Below are the code and all the weights of a small trained network. Each question names an input and a class and asks about switching units off, where a switched-off unit gives its printed mean instead of its output.

import numpy as np


def w(rows, s, z=0):
    codes = np.array(rows[::2]) - 128.0
    scale = np.full(codes.shape[1], s)
    scale[-1] = z or s
    return codes * scale


def norm(h):
    return h / np.sqrt((h * h).mean(-1, keepdims=True) + 1e-5)


def f(y):
    return np.maximum(y, 0)


def log_softmax(a):
    a = a - a.max(-1, keepdims=True)
    return a - np.log(np.exp(a).sum(-1, keepdims=True))


def net(x, mask):
    res = np.array(x, float).reshape(1, 8) / 4 @ E
    u = 0
    for l in range(3):
        y = f(norm(res) @ A[l][:, :-1].T + A[l][:, -1])
        res = res + np.where(mask[u : u + 3], y, B[l][:, -1]) @ B[l][:, :-1]
        u += 3
    return log_softmax(norm(res)[-1] @ U[:, :-1].T + U[:, -1])


A, B = {}, {}
E = w([
[112,58,190,196,86,178,215,93,167,85,106],'x0',
[127,108,136,82,139,145,53,113,144,129,145],'x1',
[210,120,136,125,201,112,92,130,79,73,139],'x2',
[94,57,130,142,144,48,71,105,162,88,99],'x3',
[170,147,159,97,176,150,130,126,140,154,177],'x4',
[160,120,150,139,140,90,179,193,98,76,126],'x5',
[93,105,183,224,182,176,110,188,171,255,133],'x6',
[132,152,152,97,154,91,180,157,114,85,191],'x7',
],0.0085)
A[0] = w([
[98,147,137,16,108,188,172,38,167,173,86,208],'L0N1',
[133,103,81,185,170,234,183,155,254,163,147,254],'L0N2',
[159,95,182,218,80,158,137,56,176,185,180,66],'L0N3',
],0.006,0.00062)
B[0] = w([
[189,122,115,183,117,143,70,173,129,117,244,225],'L0N1',
[165,42,147,154,79,152,111,138,8,165,129,254],'L0N2',
[106,74,103,134,93,155,38,225,152,157,120,235],'L0N3',
],0.011,0.0045)
A[1] = w([
[213,227,199,39,190,197,137,163,71,164,222,139],'L1N1',
[184,113,253,90,82,82,204,108,237,28,167,5],'L1N2',
[54,91,98,155,102,68,75,65,213,131,63,136],'L1N3',
],0.0052,0.0022)
B[1] = w([
[124,75,64,131,136,105,75,106,174,91,161,254],'L1N1',
[1,180,179,169,212,172,191,162,123,102,129,182],'L1N2',
[100,92,91,159,140,94,130,81,144,160,22,181],'L1N3',
],0.0096,0.0056)
A[2] = w([
[103,85,121,112,137,129,158,123,113,134,99,85],'L2N1',
[115,101,70,129,141,59,118,162,125,130,161,252],'L2N2',
[207,119,119,128,254,110,98,159,105,118,95,196],'L2N3',
],0.011,0.0017)
B[2] = w([
[242,240,178,109,209,121,249,93,249,53,88,155],'L2N1',
[56,243,58,2,176,101,80,100,93,238,96,254],'L2N2',
[200,105,88,159,72,72,175,206,21,189,251,236],'L2N3',
],0.0069,0.0085)
U = w([
[96,192,91,67,152,76,165,103,105,171,105,120],'0',
[80,79,103,103,138,113,60,83,175,168,6,120],'1',
[159,157,216,66,151,160,132,110,181,148,100,2],'2',
[137,30,191,200,89,181,126,169,84,206,127,196],'3',
[177,123,54,69,154,96,60,133,68,137,222,189],'4',
[92,147,154,121,97,186,165,124,165,84,195,66],'5',
[107,107,193,136,216,79,226,123,88,49,102,129],'6',
[157,112,126,150,85,123,171,66,129,81,58,60],'7',
],0.013,0.0048)

Each question gives the input, the list of numbers given to net, and the class t.
The units are the neurons (one row each of A and B). Each row of codes is followed by its name. A weight is (code - 128) times the scale printed after its matrix; where a second scale follows, it is the last column's (A, B and U).
mask holds one flag per neuron, layer by layer. A switched-off neuron (its flag False) gives its mean, the last column of its row in B, instead of its output. The means were averaged over made-up inputs and are rounded, as every weight is.
A unit's drop is (log p(t) with every unit on - log p(t) with that unit switched off) / (log p(t) with every unit on - log p(t) with every unit switched off).
The circuit of an input: a set's keep is (log p(t) with only the set's units on - log p(t) with every unit switched off) / (log p(t) with every unit on - log p(t) with every unit switched off). Starting from all 9 units, units are removed one at a time, each time the one whose removal leaves the highest keep (on an exact tie, the one counted first), for as long as the keep stays at least 0.8.
circuit, biggest first: the units of the circuit, biggest drop first
top k neurons: the k neurons with the biggest drops, biggest first
k most important neurons of layer l: the k neurons of layer l with the biggest drops, biggest first
drop of u: that unit's drop, to one decimal
input [-4,7,-2,4,-3,-8,-4,-3], class 1: circuit, biggest first -> L1N3
input [7,-2,-7,-7,-3,-3,-6,1], class 3: circuit, biggest first -> L0N1, L2N2
input [1,-3,7,7,-4,3,-8,0], class 6: circuit, biggest first -> L1N2, L0N3, L0N2
input [-7,1,-5,3,5,7,-6,7], class 0: circuit, biggest first -> L2N2, L0N1
input [-5,-1,2,7,-6,4,1,0], class 0: circuit, biggest first -> L0N1, L2N2, L0N2
input [5,1,3,2,-1,-3,-6,-5], class 7: top 3 neurons -> L2N2, L1N1, L0N3
input [7,3,-3,-7,5,-5,-3,3], class 3: top 4 neurons -> L0N2, L2N2, L0N3, L2N3
input [-2,-3,-5,6,-5,-1,-4,1], class 1: top 2 neurons -> L1N3, L2N3
input [5,0,-1,4,-8,5,-3,-1], class 6: circuit, biggest first -> L1N2, L0N3
input [-3,-7,6,4,-7,5,-2,-4], class 0: circuit, biggest first -> L0N1, L2N2
input [6,6,1,8,3,1,1,0], class 1: top 3 neurons -> L0N3, L1N3, L0N1
input [6,4,1,-1,0,-4,-4,-1], class 3: top 2 neurons -> L2N2, L1N1
input [6,3,0,1,-7,2,-3,-5], class 7: top 3 neurons -> L2N2, L2N1, L1N1
input [6,-1,3,5,-3,-1,-2,3], class 6: circuit, biggest first -> L1N2
input [-6,2,2,2,-6,-6,1,3], class 1: circuit, biggest first -> L0N1, L1N3
input [-3,-2,-1,6,-7,7,2,0], class 1: top 2 neurons -> L1N3, L0N1
input [-1,2,-8,-5,-1,8,-5,3], class 0: top 3 neurons -> L2N3, L0N2, L1N1
input [4,-2,7,-4,-1,7,-5,2], class 6: top 2 neurons -> L1N2, L0N1
input [0,-8,8,8,-7,-4,5,3], class 0: 2 most important neurons of layer 2 -> L2N3, L2N2
input [2,-8,-7,0,3,-7,-2,3], class 3: circuit, biggest first -> L0N2
input [-5,-3,-6,5,-1,1,0,2], class 0: 2 most important neurons of layer 2 -> L2N2, L2N1
input [1,1,-1,2,-3,3,1,2], class 6: drop of L0N3 -> 0.4
input [3,0,-2,-4,8,8,-6,1], class 6: drop of L0N3 -> 0.1
input [6,-3,6,-6,-5,3,-5,-2], class 6: drop of L1N1 -> 0.0
